Below is a small trained network, with its code and all its weights. Each question gives an input and a class and asks what happens when units are switched off, that is, made to give their printed mean instead of their output.

import numpy as np


def w(rows, s, z=0):
    codes = np.array(rows[::2]) - 128.0
    scale = np.full(codes.shape[1], s)
    scale[-1] = z or s
    return codes * scale


def norm(h):
    return h / np.sqrt((h * h).mean(-1, keepdims=True) + 1e-5)


def f(y):
    return y / 2 * (1 + np.tanh(0.7978845608 * (y + 0.044715 * y**3)))


def log_softmax(a):
    a = a - a.max(-1, keepdims=True)
    return a - np.log(np.exp(a).sum(-1, keepdims=True))


def net(x, mask):
    res = np.array(x, float).reshape(1, 3) / 4 @ E
    u = 0
    for l in range(2):
        y = f(norm(res) @ A[l][:, :-1].T + A[l][:, -1])
        res = res + np.where(mask[u : u + 6], y, B[l][:, -1]) @ B[l][:, :-1]
        u += 6
    return log_softmax(norm(res)[-1] @ U[:, :-1].T + U[:, -1])


A, B = {}, {}
E = w([
[123,178,118,24],'x0',
[138,220,75,191],'x1',
[99,166,255,129],'x2',
],0.0025)
A[0] = w([
[113,128,99,149,91],'0.n1',
[110,246,125,179,2],'0.n2',
[131,61,43,92,80],'0.n3',
[120,189,92,24,205],'0.n4',
[135,127,107,107,122],'0.n5',
[135,178,31,152,9],'0.n6',
],0.012,0.0024)
B[0] = w([
[148,115,83,141,138],'0.n1',
[201,51,92,102,209],'0.n2',
[210,54,113,123,234],'0.n3',
[184,188,149,63,254],'0.n4',
[140,172,78,132,141],'0.n5',
[50,249,153,183,220],'0.n6',
],0.013,0.0059)
A[1] = w([
[44,139,59,240,17],'1.n1',
[146,17,57,201,41],'1.n2',
[186,130,87,26,5],'1.n3',
[164,187,165,148,109],'1.n4',
[71,181,195,32,1],'1.n5',
[10,67,170,133,99],'1.n6',
],0.011,0.0016)
B[1] = w([
[98,51,158,72,186],'1.n1',
[75,250,81,109,242],'1.n2',
[139,82,184,202,254],'1.n3',
[100,107,84,141,186],'1.n4',
[58,95,82,111,194],'1.n5',
[223,114,172,157,170],'1.n6',
],0.02,0.0056)
U = w([
[122,249,55,131,170],'0',
[232,76,190,163,200],'1',
[23,48,131,76,11],'2',
],0.011,0.0011)

Each question gives the input, the list of numbers given to net, and the class t.
The units are the neurons (one row each of A and B). Each row of codes is followed by its name. A weight is (code - 128) times the scale printed after its matrix; where a second scale follows, it is the last column's (A, B and U).
mask holds one flag per neuron, layer by layer. A switched-off neuron (its flag False) gives its mean, the last column of its row in B, instead of its output. The means were averaged over made-up inputs and are rounded, as every weight is.
A unit's drop is (log p(t) with every unit on - log p(t) with that unit switched off) / (log p(t) with every unit on - log p(t) with every unit switched off).
The circuit of an input: a set's keep is (log p(t) with only the set's units on - log p(t) with every unit switched off) / (log p(t) with every unit on - log p(t) with every unit switched off). Starting from all 12 units, units are removed one at a time, each time the one whose removal leaves the highest keep (on an exact tie, the one counted first), for as long as the keep stays at least 0.8.
circuit, biggest first: the units of the circuit, biggest drop first
most important unit: the unit with the biggest drop
k most important neurons: the k neurons with the biggest drops, biggest first
k most important neurons of layer l: the k neurons of layer l with the biggest drops, biggest first
drop of u: that unit's drop, to one decimal
input [-7,2,-3], class 2: most important neuron of layer 0	0.n4
input [-3,-6,-2], class 0: circuit, biggest first	0.n4, 1.n2
input [-4,-4,-2], class 0: circuit, biggest first	0.n4, 1.n2
input [-5,8,-7], class 2: circuit, biggest first	1.n1, 0.n4
input [0,5,-5], class 2: 2 most important neurons of layer 1	1.n1, 1.n2
input [1,-3,4], class 2: 4 most important neurons	1.n5, 0.n3, 0.n2, 1.n2
input [-3,-8,0], class 0: 2 most important neurons	0.n4, 0.n6
input [1,0,-8], class 1: 2 most important neurons	0.n3, 1.n2
input [-4,-4,-4], class 0: circuit, biggest first	1.n2, 0.n4
input [0,1,-6], class 2: circuit, biggest first	0.n6, 0.n4, 1.n1
input [4,-1,2], class 2: 2 most important neurons of layer 1	1.n5, 1.n2
input [1,-1,4], class 2: 2 most important neurons	0.n3, 0.n2
input [3,-7,7], class 2: 4 most important neurons	1.n5, 0.n3, 1.n2, 0.n6
input [5,-3,0], class 1: most important unit	0.n6
input [-5,6,-4], class 2: 3 most important neurons	1.n1, 0.n6, 0.n4
input [7,8,1], class 1: 2 most important neurons	0.n2, 1.n2
input [-6,-4,-4], class 0: 2 most important neurons	1.n2, 0.n4
input [-7,5,-8], class 2: 2 most important neurons	1.n1, 0.n6
input [5,5,8], class 1: drop of 0.n2	0.3
input [5,7,6], class 1: circuit, biggest first	0.n2
input [-8,5,-3], class 2: drop of 1.n1	0.5
input [3,-6,3], class 2: drop of 0.n2	0.2
